The symbols move the nodes like this.
ξ: LD->BT, LB->SC, BL->QN, TR->RC, SC->BH, NM->GG, MD->CL, GT->TD, RZ->FC, BH->MZ, GN->MQ, NJ->LG, ML->DT, HZ->RZ, ZF->LT, NB->MP, ZB->ZG, LM->DH, RC->GG, CD->LB, QR->RG, MP->QN, DT->GH, ZD->QN, TL->HG, FS->QR, CG->BB, FC->RM, MZ->RC, ZN->HG, CL->NJ, LG->ML, MG->GN, QM->MG, GH->ZB, BB->BS, LT->GG, BT->HT, DH->CG, QB->RC, QN->CD, ZG->GH, HT->QS, JZ->HL, QS->TL, HL->DH, PM->PR, BS->QM, RG->ZN, HG->LD, HN->RZ, RM->NM, GG->BL, MQ->LM, LL->NM, PR->CL, GQ->DH, TD->JZ
φ: LD->QR, LB->HZ, BL->BH, TR->LT, SC->DH, NM->TR, MD->PM, GT->ZF, RZ->RM, BH->FC, GN->BB, NJ->HN, ML->MD, HZ->LT, ZF->GT, NB->LL, ZB->ZB, LM->QM, RC->LT, CD->MP, QR->NJ, MP->NM, DT->HT, ZD->QN, TL->LD, FS->CL, CG->LT, FC->ZD, MZ->HL, ZN->ML, CL->PR, LG->GQ, MG->CG, QM->ZG, GH->QS, BB->GH, LT->TD, BT->RG, DH->MG, QB->JZ, QN->NB, ZG->GN, HT->RZ, JZ->ZG, QS->HG, HL->DH, PM->CD, BS->ZB, RG->LG, HG->HT, HN->FC, RM->ML, GG->SC, MQ->BS, LL->RC, PR->LB, GQ->BT, TD->MQ

In the rows, 142 stands for zero.

The rows follow the links: the fewer symbols apart two nodes are, the more alike their rows tend to be.

Each row is also shifted at random along 4 hidden directions that mean nothing.

Some nodes, each with a row of numbers:
FS (143, 123, 135, 141, 138, 112, 146, 139, 153, 183, 156, 113, 163, 120, 190, 157, 144, 131, 84, 173, 130, 114, 97, 180, 178, 141, 158, 177, 141, 135, 115, 118, 129, 150, 150, 213, 173, 136, 164, 165, 188, 59, 116, 160, 128, 141, 175, 122, 113, 166, 130, 183, 116, 66, 155, 163, 183, 186, 86, 137, 107, 151, 200, 152, 58, 78)
HT (164, 182, 168, 132, 173, 170, 149, 156, 122, 162, 97, 119, 172, 162, 113, 143, 179, 170, 228, 166, 136, 155, 156, 154, 103, 201, 117, 100, 110, 185, 119, 154, 195, 161, 159, 166, 160, 207, 175, 158, 109, 164, 130, 135, 150, 162, 90, 113, 139, 173, 87, 157, 159, 81, 128, 110, 165, 132, 131, 131, 106, 143, 136, 74, 115, 107)
ZN (132, 174, 202, 123, 148, 143, 165, 137, 115, 127, 157, 179, 184, 118, 154, 142, 120, 180, 186, 162, 159, 139, 168, 206, 164, 147, 91, 168, 167, 174, 119, 142, 199, 179, 160, 171, 136, 155, 143, 150, 146, 195, 162, 119, 160, 159, 127, 164, 179, 144, 99, 182, 186, 161, 156, 94, 133, 138, 129, 131, 124, 109, 105, 156, 153, 148)
ZB (131, 151, 155, 117, 169, 141, 131, 140, 139, 187, 88, 126, 129, 130, 172, 185, 186, 131, 122, 202, 153, 171, 171, 177, 115, 137, 123, 152, 143, 194, 85, 132, 169, 142, 75, 180, 155, 147, 209, 152, 133, 82, 93, 154, 150, 115, 154, 141, 34, 183, 108, 160, 93, 39, 116, 116, 156, 177, 164, 153, 97, 153, 215, 94, 87, 86)
MP (125, 171, 127, 134, 164, 197, 135, 142, 101, 167, 93, 124, 101, 131, 107, 155, 158, 119, 205, 131, 92, 142, 176, 95, 123, 131, 134, 113, 125, 116, 156, 199, 164, 136, 148, 122, 100, 107, 145, 110, 127, 159, 163, 121, 118, 167, 144, 118, 159, 173, 123, 129, 169, 212, 129, 196, 129, 78, 132, 112, 160, 192, 153, 119, 220, 181)
QR (148, 157, 168, 135, 125, 131, 158, 136, 143, 150, 164, 141, 171, 113, 184, 139, 120, 142, 133, 160, 144, 119, 125, 183, 177, 137, 136, 173, 158, 144, 127, 116, 160, 162, 157, 202, 136, 120, 139, 147, 178, 133, 143, 134, 139, 143, 151, 125, 165, 142, 119, 183, 156, 118, 166, 122, 157, 160, 106, 137, 109, 142, 171, 174, 113, 137)
ZD (137, 169, 112, 109, 145, 139, 157, 131, 118, 112, 146, 207, 72, 168, 119, 133, 146, 156, 177, 120, 145, 143, 186, 112, 131, 117, 136, 137, 166, 159, 161, 168, 119, 125, 143, 129, 113, 115, 157, 102, 127, 160, 222, 141, 112, 132, 145, 136, 161, 120, 119, 139, 157, 172, 167, 171, 130, 105, 172, 116, 179, 167, 155, 148, 210, 192)
DT (159, 184, 176, 124, 175, 142, 135, 142, 142, 152, 77, 153, 142, 138, 118, 163, 168, 135, 212, 148, 121, 171, 168, 128, 87, 204, 134, 113, 113, 173, 94, 193, 211, 177, 133, 141, 159, 145, 162, 131, 109, 153, 141, 145, 104, 121, 98, 117, 129, 145, 86, 187, 106, 74, 127, 112, 124, 143, 152, 128, 137, 170, 148, 125, 162, 146)
MG (147, 149, 112, 149, 133, 161, 145, 149, 140, 164, 132, 104, 128, 151, 119, 125, 149, 170, 219, 140, 168, 173, 203, 149, 154, 179, 147, 126, 154, 177, 99, 97, 177, 108, 93, 169, 102, 136, 169, 89, 113, 177, 160, 154, 213, 108, 172, 117, 134, 163, 120, 124, 216, 122, 125, 95, 111, 178, 150, 148, 84, 150, 193, 112, 165, 161)
BH (143, 158, 125, 168, 157, 164, 116, 116, 183, 109, 155, 119, 132, 186, 111, 84, 178, 167, 221, 136, 177, 159, 159, 126, 168, 146, 75, 129, 139, 175, 144, 122, 157, 122, 165, 131, 146, 181, 141, 132, 115, 174, 163, 132, 198, 158, 155, 126, 184, 152, 162, 103, 235, 211, 152, 141, 115, 127, 166, 128, 137, 95, 111, 90, 176, 185)
LL (110, 165, 95, 112, 158, 163, 139, 127, 137, 144, 85, 155, 140, 89, 93, 117, 128, 115, 129, 100, 100, 159, 139, 100, 115, 165, 172, 93, 113, 105, 171, 235, 153, 178, 99, 124, 102, 55, 129, 128, 127, 133, 159, 182, 88, 137, 104, 99, 157, 135, 112, 179, 89, 125, 117, 216, 120, 79, 169, 141, 179, 221, 144, 209, 208, 198)
LD (150, 161, 161, 118, 133, 154, 170, 164, 105, 130, 122, 158, 177, 117, 100, 139, 101, 179, 202, 141, 114, 146, 163, 151, 121, 211, 169, 113, 132, 156, 125, 180, 174, 166, 165, 155, 116, 145, 138, 132, 141, 193, 185, 140, 144, 151, 90, 127, 171, 127, 95, 184, 147, 117, 146, 130, 142, 124, 111, 148, 123, 171, 120, 151, 146, 164)
QB (123, 117, 140, 169, 145, 162, 111, 131, 174, 154, 135, 91, 209, 122, 175, 125, 156, 125, 62, 162, 150, 146, 93, 187, 153, 111, 105, 131, 116, 116, 169, 105, 137, 159, 139, 147, 164, 168, 123, 219, 161, 100, 46, 162, 170, 173, 137, 148, 123, 172, 168, 115, 125, 139, 112, 161, 164, 138, 159, 168, 133, 106, 139, 140, 75, 79)
BB (148, 169, 147, 173, 158, 168, 136, 150, 151, 175, 92, 131, 105, 145, 117, 182, 144, 111, 206, 129, 117, 169, 207, 114, 102, 175, 167, 134, 133, 147, 90, 148, 195, 115, 81, 114, 94, 93, 147, 91, 113, 178, 144, 130, 150, 92, 135, 137, 136, 151, 115, 142, 133, 121, 120, 107, 98, 149, 145, 153, 123, 171, 157, 135, 201, 190)
NJ (161, 158, 171, 164, 134, 146, 147, 125, 188, 180, 161, 85, 144, 152, 193, 145, 151, 105, 144, 139, 120, 106, 126, 146, 180, 142, 126, 177, 132, 104, 138, 112, 184, 127, 161, 187, 167, 128, 148, 153, 172, 129, 118, 123, 122, 160, 170, 111, 174, 172, 131, 156, 162, 130, 152, 144, 157, 148, 129, 126, 102, 155, 166, 146, 111, 122)
BT (146, 146, 160, 124, 123, 157, 185, 164, 127, 148, 140, 132, 183, 109, 121, 150, 127, 141, 179, 111, 112, 131, 140, 170, 144, 192, 152, 122, 120, 133, 159, 130, 175, 151, 173, 164, 124, 133, 116, 137, 161, 183, 160, 152, 146, 161, 91, 109, 192, 130, 84, 166, 163, 116, 150, 124, 157, 122, 126, 151, 122, 151, 120, 171, 131, 153)
HZ (162, 139, 108, 167, 146, 129, 130, 137, 181, 162, 111, 103, 133, 188, 117, 103, 175, 133, 162, 146, 120, 158, 135, 74, 109, 209, 150, 95, 101, 134, 147, 169, 128, 139, 153, 153, 199, 183, 169, 134, 111, 121, 133, 170, 101, 148, 123, 117, 126, 129, 163, 132, 121, 71, 134, 175, 159, 153, 143, 127, 153, 169, 147, 98, 119, 121)
ML (164, 156, 194, 148, 161, 144, 132, 128, 171, 176, 140, 98, 163, 153, 200, 175, 173, 88, 103, 155, 123, 97, 95, 180, 165, 109, 115, 197, 128, 120, 145, 98, 172, 147, 187, 160, 195, 154, 130, 201, 191, 109, 64, 115, 109, 172, 139, 134, 142, 178, 126, 155, 121, 119, 159, 129, 184, 134, 154, 115, 130, 107, 139, 123, 62, 77)
RZ (176, 148, 145, 119, 153, 87, 132, 123, 181, 135, 151, 181, 134, 185, 168, 113, 192, 153, 124, 152, 189, 144, 139, 147, 143, 142, 101, 154, 150, 190, 139, 109, 128, 121, 142, 180, 207, 196, 184, 163, 111, 114, 143, 161, 113, 139, 120, 128, 112, 127, 133, 148, 128, 60, 159, 124, 177, 166, 194, 125, 145, 94, 168, 116, 83, 89)
CD (123, 96, 95, 94, 147, 141, 145, 144, 99, 144, 174, 183, 100, 136, 161, 152, 166, 168, 113, 183, 179, 130, 138, 184, 152, 76, 128, 169, 168, 193, 123, 138, 79, 142, 150, 178, 158, 166, 197, 147, 166, 66, 150, 138, 152, 154, 174, 157, 58, 167, 161, 146, 127, 121, 155, 195, 181, 158, 119, 133, 134, 144, 209, 76, 90, 86)

Start, symbols taken left to right, then the node you end at.
Answers are names.
(142, 154, 139, 136, 112, 163, 165, 145, 165, 147, 152, 115, 180, 139, 157, 122, 136, 151, 164, 132, 145, 138, 133, 184, 188, 156, 144, 147, 147, 159, 155, 97, 174, 123, 145, 193, 118, 123, 129, 146, 171, 169, 149, 143, 189, 148, 141, 110, 177, 154, 106, 151, 204, 138, 148, 114, 147, 154, 133, 146, 104, 138, 165, 161, 113, 135)
ξ ξ: CG
(121, 133, 160, 151, 153, 156, 109, 138, 154, 143, 142, 115, 197, 119, 162, 107, 145, 194, 124, 183, 198, 187, 173, 184, 171, 113, 81, 136, 162, 176, 132, 95, 155, 158, 82, 189, 143, 181, 161, 155, 123, 145, 92, 144, 223, 152, 181, 171, 104, 180, 181, 117, 181, 130, 96, 100, 116, 187, 156, 174, 87, 99, 147, 144, 110, 106)
φ φ ξ: MQ
(149, 124, 115, 175, 156, 162, 115, 148, 158, 158, 149, 85, 112, 172, 145, 131, 170, 138, 185, 179, 146, 138, 134, 130, 146, 153, 119, 142, 116, 157, 121, 143, 116, 133, 183, 147, 172, 189, 171, 138, 130, 109, 127, 124, 172, 159, 204, 149, 116, 174, 194, 112, 191, 170, 146, 165, 152, 167, 88, 134, 130, 138, 135, 58, 113, 120)
φ ξ: RZ
(142, 152, 148, 145, 159, 159, 146, 174, 128, 167, 73, 138, 136, 136, 121, 200, 156, 93, 154, 123, 87, 148, 158, 118, 79, 177, 197, 129, 95, 124, 108, 188, 177, 139, 123, 93, 131, 125, 138, 144, 131, 135, 120, 148, 93, 98, 103, 140, 126, 132, 95, 164, 63, 87, 112, 137, 132, 138, 154, 156, 151, 186, 125, 138, 155, 149)
ξ φ ξ φ: GN
(139, 154, 166, 185, 169, 182, 126, 155, 151, 175, 108, 111, 126, 145, 133, 188, 150, 95, 171, 126, 110, 144, 166, 112, 114, 142, 163, 147, 124, 118, 107, 134, 177, 123, 126, 84, 111, 112, 117, 135, 135, 177, 103, 124, 141, 108, 146, 150, 145, 152, 128, 126, 120, 163, 118, 100, 103, 146, 158, 147, 134, 163, 118, 145, 180, 166)
ξ ξ ξ: ZG
(156, 165, 182, 193, 129, 164, 138, 136, 172, 184, 139, 73, 166, 145, 164, 159, 144, 74, 161, 121, 87, 78, 117, 128, 178, 152, 130, 158, 116, 73, 164, 105, 191, 112, 189, 142, 129, 102, 88, 157, 185, 181, 114, 131, 119, 177, 134, 109, 225, 170, 114, 145, 182, 177, 153, 143, 146, 101, 141, 122, 129, 158, 125, 179, 131, 147)
φ φ ξ φ: RZ
(162, 195, 140, 147, 161, 124, 129, 127, 194, 168, 98, 124, 124, 169, 133, 113, 194, 94, 167, 120, 112, 142, 133, 99, 116, 173, 127, 114, 103, 117, 151, 166, 176, 138, 141, 158, 174, 135, 141, 144, 129, 134, 135, 166, 52, 137, 90, 77, 171, 135, 92, 169, 117, 87, 132, 158, 158, 111, 202, 112, 158, 185, 159, 145, 144, 150)
ξ φ φ φ: TD
(169, 169, 136, 120, 150, 117, 137, 119, 176, 140, 131, 152, 108, 187, 133, 109, 185, 120, 163, 113, 159, 142, 154, 108, 129, 170, 127, 133, 135, 154, 145, 151, 147, 123, 140, 153, 171, 143, 156, 121, 110, 132, 170, 153, 87, 138, 106, 98, 144, 132, 112, 146, 138, 102, 153, 148, 156, 138, 193, 107, 166, 157, 164, 130, 145, 143)
φ φ ξ: CD
(151, 152, 171, 125, 153, 149, 159, 171, 114, 145, 114, 151, 175, 136, 120, 163, 152, 147, 180, 149, 128, 140, 141, 151, 90, 183, 151, 121, 113, 154, 125, 157, 161, 166, 172, 110, 148, 190, 137, 166, 134, 166, 134, 133, 146, 143, 95, 157, 131, 136, 118, 151, 104, 126, 138, 118, 155, 124, 130, 161, 150, 137, 95, 107, 124, 129)
ξ φ φ φ: NJ
(147, 126, 130, 180, 132, 162, 129, 129, 188, 116, 165, 100, 181, 158, 129, 92, 142, 128, 134, 118, 154, 124, 104, 153, 163, 129, 121, 132, 113, 121, 188, 100, 129, 123, 184, 92, 133, 158, 97, 186, 141, 159, 113, 133, 201, 140, 144, 155, 195, 142, 174, 99, 186, 231, 135, 157, 124, 128, 164, 153, 164, 95, 77, 146, 149, 152)
ξ φ φ φ: MQ
(130, 163, 102, 144, 164, 162, 125, 111, 165, 127, 131, 125, 134, 155, 72, 45, 153, 206, 247, 161, 181, 191, 191, 144, 155, 212, 101, 95, 137, 226, 109, 157, 170, 141, 116, 184, 136, 174, 182, 84, 82, 152, 193, 164, 217, 134, 159, 103, 138, 144, 150, 136, 244, 143, 130, 123, 98, 171, 123, 134, 110, 141, 161, 90, 194, 179)
φ ξ φ φ ξ: JZ
(148, 141, 84, 133, 158, 174, 138, 142, 151, 150, 124, 97, 131, 161, 117, 119, 193, 115, 146, 129, 137, 114, 119, 133, 118, 124, 137, 106, 91, 131, 194, 120, 107, 104, 172, 141, 147, 160, 150, 169, 148, 106, 121, 168, 150, 163, 134, 109, 136, 174, 140, 115, 166, 154, 125, 210, 183, 89, 173, 129, 170, 145, 162, 84, 106, 105)
ξ ξ: CD
(170, 163, 128, 115, 129, 70, 146, 112, 191, 119, 140, 195, 95, 167, 129, 107, 152, 109, 121, 98, 134, 136, 125, 92, 134, 182, 184, 143, 149, 138, 139, 166, 136, 137, 125, 143, 167, 112, 151, 113, 126, 122, 185, 184, 47, 95, 90, 97, 165, 81, 114, 189, 76, 60, 174, 144, 140, 149, 183, 114, 175, 167, 174, 185, 157, 170)
ξ ξ ξ φ: ML
